Below is a small trained network, with its code and all its weights. Each question gives an input and a target symbol and asks what happens when units are switched off, that is, made to give their printed mean instead of their output.

import numpy as np


def w(rows, s, z=0):
    codes = np.array(rows[::2]) - 128.0
    scale = np.full(codes.shape[1], s)
    scale[-1] = z or s
    return codes * scale


def f(y):
    return np.maximum(y, 0)


def softmax(a):
    e = np.exp(a - a.max(-1, keepdims=True))
    return e / e.sum(-1, keepdims=True)


def log_softmax(a):
    a = a - a.max(-1, keepdims=True)
    return a - np.log(np.exp(a).sum(-1, keepdims=True))


def net(x, mask):
    ids = ['δζλξτφψ'.index(c) for c in x.split()]
    T = len(ids)
    res = E[ids] + P[:T]
    u = 0
    for l in range(2):
        r = res
        for j in range(2):
            rows = slice(2 * j, 2 * j + 2)
            q, k, v = (r @ M[l][rows].T for M in (Q, K, V))
            z = softmax(np.where(np.tri(T) > 0, q @ k.T / 2**0.5, -1e9)) @ v
            o = O[l][rows]
            res = res + np.where(mask[u + j], z, o[:, -1]) @ o[:, :-1]
        u += 2
        y = f(res @ A[l][:, :-1].T + A[l][:, -1])
        res = res + np.where(mask[u : u + 8], y, B[l][:, -1]) @ B[l][:, :-1]
        u += 8
    return log_softmax(res[-1] @ U[:, :-1].T + U[:, -1])


Q, K, V, O, A, B = {}, {}, {}, {}, {}, {}
E = w([
[121,112,110],'δ',
[97,130,144],'ζ',
[19,255,27],'λ',
[54,138,129],'ξ',
[102,149,70],'τ',
[121,104,155],'φ',
[85,136,213],'ψ',
],0.0047)
P = w([
[141,127,132],'0',
[27,99,103],'1',
[152,180,137],'2',
[151,104,53],'3',
[22,145,131],'4',
[163,224,141],'5',
[165,100,32],'6',
[1,145,135],'7',
],0.0097)
Q[0] = w([
[26,168,62],'0.h0',
[115,140,108],'0.h0',
[155,16,109],'0.h1',
[78,87,252],'0.h1',
],0.022)
K[0] = w([
[214,239,168],'0.h0',
[133,169,144],'0.h0',
[19,129,56],'0.h1',
[53,63,252],'0.h1',
],0.02)
V[0] = w([
[235,153,22],'0.h0',
[236,94,7],'0.h0',
[108,84,124],'0.h1',
[218,101,139],'0.h1',
],0.012)
O[0] = w([
[84,171,233,103],'0.h0',
[57,100,253,2],'0.h0',
[145,156,130,113],'0.h1',
[162,105,208,13],'0.h1',
],0.011,0.003)
A[0] = w([
[148,55,223,187],'0.n0',
[130,72,154,70],'0.n1',
[160,120,141,87],'0.n2',
[249,132,120,151],'0.n3',
[173,99,168,129],'0.n4',
[2,89,143,2],'0.n5',
[181,70,176,125],'0.n6',
[255,33,240,129],'0.n7',
],0.0074,0.0028)
B[0] = w([
[77,95,34,137],'0.n0',
[127,130,139,128],'0.n1',
[141,132,132,128],'0.n2',
[94,118,236,253],'0.n3',
[148,117,101,130],'0.n4',
[119,38,244,221],'0.n5',
[135,91,168,131],'0.n6',
[195,5,58,135],'0.n7',
],0.016,0.0024)
Q[1] = w([
[146,146,166],'1.h0',
[155,195,124],'1.h0',
[2,39,111],'1.h1',
[185,235,199],'1.h1',
],0.022)
K[1] = w([
[146,77,102],'1.h0',
[206,107,139],'1.h0',
[216,254,168],'1.h1',
[20,95,58],'1.h1',
],0.019)
V[1] = w([
[188,252,204],'1.h0',
[210,107,149],'1.h0',
[222,61,153],'1.h1',
[133,147,15],'1.h1',
],0.018)
O[1] = w([
[105,7,94,1],'1.h0',
[142,68,189,62],'1.h0',
[7,85,111,84],'1.h1',
[191,68,157,159],'1.h1',
],0.016,0.0078)
A[1] = w([
[104,77,133,134],'1.n0',
[187,125,43,222],'1.n1',
[47,147,115,77],'1.n2',
[191,110,36,2],'1.n3',
[124,78,168,175],'1.n4',
[147,104,140,63],'1.n5',
[125,126,9,51],'1.n6',
[129,150,27,142],'1.n7',
],0.013,0.0047)
B[1] = w([
[77,107,86,137],'1.n0',
[206,34,118,250],'1.n1',
[117,34,164,244],'1.n2',
[2,166,161,197],'1.n3',
[30,152,125,157],'1.n4',
[84,173,121,157],'1.n5',
[210,114,214,208],'1.n6',
[71,147,54,249],'1.n7',
],0.02,0.012)
U = w([
[65,187,82,162],'δ',
[166,45,83,108],'ζ',
[150,155,3,253],'λ',
[199,121,185,62],'ξ',
[43,109,100,58],'τ',
[133,212,176,158],'φ',
[103,126,246,63],'ψ',
],0.0049,0.0047)

Each question gives the input, a string of symbols that net reads in full, and the target symbol t.
The units are the heads (2 rows each of Q, K, V and O) and the neurons (one row each of A and B). Each row of codes is followed by its name. A weight is (code - 128) times the scale printed after its matrix; where a second scale follows, it is the last column's (O, A, B and U).
mask holds one flag per unit, layer by layer, with each layer's heads first. A switched-off unit (its flag False) gives its mean, the last column of its rows in O or B, instead of its output. The means were averaged over made-up inputs and are rounded, as every weight is.
A unit's drop is (log p(t) with every unit on - log p(t) with that unit switched off) / (log p(t) with every unit on - log p(t) with every unit switched off).
The circuit of an input: a set's keep is (log p(t) with only the set's units on - log p(t) with every unit switched off) / (log p(t) with every unit on - log p(t) with every unit switched off). Starting from the 12 units with the biggest drops (on a tie, the unit counted first), units are removed one at a time, each time the one whose removal leaves the highest keep (on an exact tie, the one counted first), for as long as the keep stays at least 0.8.
units of the circuit, in order: the units of the circuit, biggest drop first
top k neurons: the k neurons with the biggest drops, biggest first
k most important neurons of layer l: the k neurons of layer l with the biggest drops, biggest first
heads that matter: for each layer, one digit per head in row order, 1 if its drop is at least 0.15 and else 0, layers parted by /
input τ τ ψ ψ ψ δ, target τ: heads that matter => 10 / 01
input δ ξ τ ζ ζ λ ψ ψ, target ξ: heads that matter => 00 / 01
input φ ψ τ ξ ψ ψ, target φ: 3 most important neurons of layer 0 => 0.n3; 0.n7; 0.n5
input ψ δ ψ, target ψ: units of the circuit, in order => 1.h1; 1.n3; 0.h0; 0.n5
input ψ δ ξ, target ψ: top 3 neurons => 1.n3; 1.n7; 1.n4
input τ ψ λ φ τ ψ, target τ: units of the circuit, in order => 0.n5; 0.h0; 1.h1; 1.n2
input λ ψ ψ δ λ φ, target λ: heads that matter => 10 / 01
input λ ψ ψ δ ψ φ ξ φ, target τ: units of the circuit, in order => 1.h1; 1.n2; 0.h1
input λ ψ δ λ λ φ δ δ, target τ: units of the circuit, in order => 1.h1; 1.n2; 0.h1
input τ λ τ, target τ: units of the circuit, in order => 0.n5; 0.h0; 1.h1; 1.n2
input ξ φ ζ φ τ τ, target ξ: heads that matter => 00 / 01
input λ λ φ ζ ψ ξ, target λ: heads that matter => 10 / 01
input δ φ ψ φ ζ τ, target δ: units of the circuit, in order => 0.n5; 0.h0; 1.h1
input ψ λ λ, target ψ: units of the circuit, in order => 1.n3; 1.h1; 0.h0; 0.n3
input λ ψ ζ φ ξ, target δ: 2 most important neurons of layer 1 => 1.n1; 1.n6
input ψ δ φ λ δ ψ ψ λ, target ζ: units of the circuit, in order => 0.h0; 0.n3; 1.h0; 1.n1
input ξ λ λ τ λ λ, target ξ: units of the circuit, in order => 1.h1
input τ ψ ψ ψ, target λ: top 4 neurons => 0.n5; 1.n3; 0.n3; 1.n2
input ψ λ ψ, target ψ: units of the circuit, in order => 1.n3; 1.h1; 0.h0
input φ φ τ ξ ψ, target φ: heads that matter => 10 / 11
input φ ψ λ ψ λ ψ ψ ζ, target ζ: 4 most important neurons of layer 1 => 1.n6; 1.n7; 1.n1; 1.n2
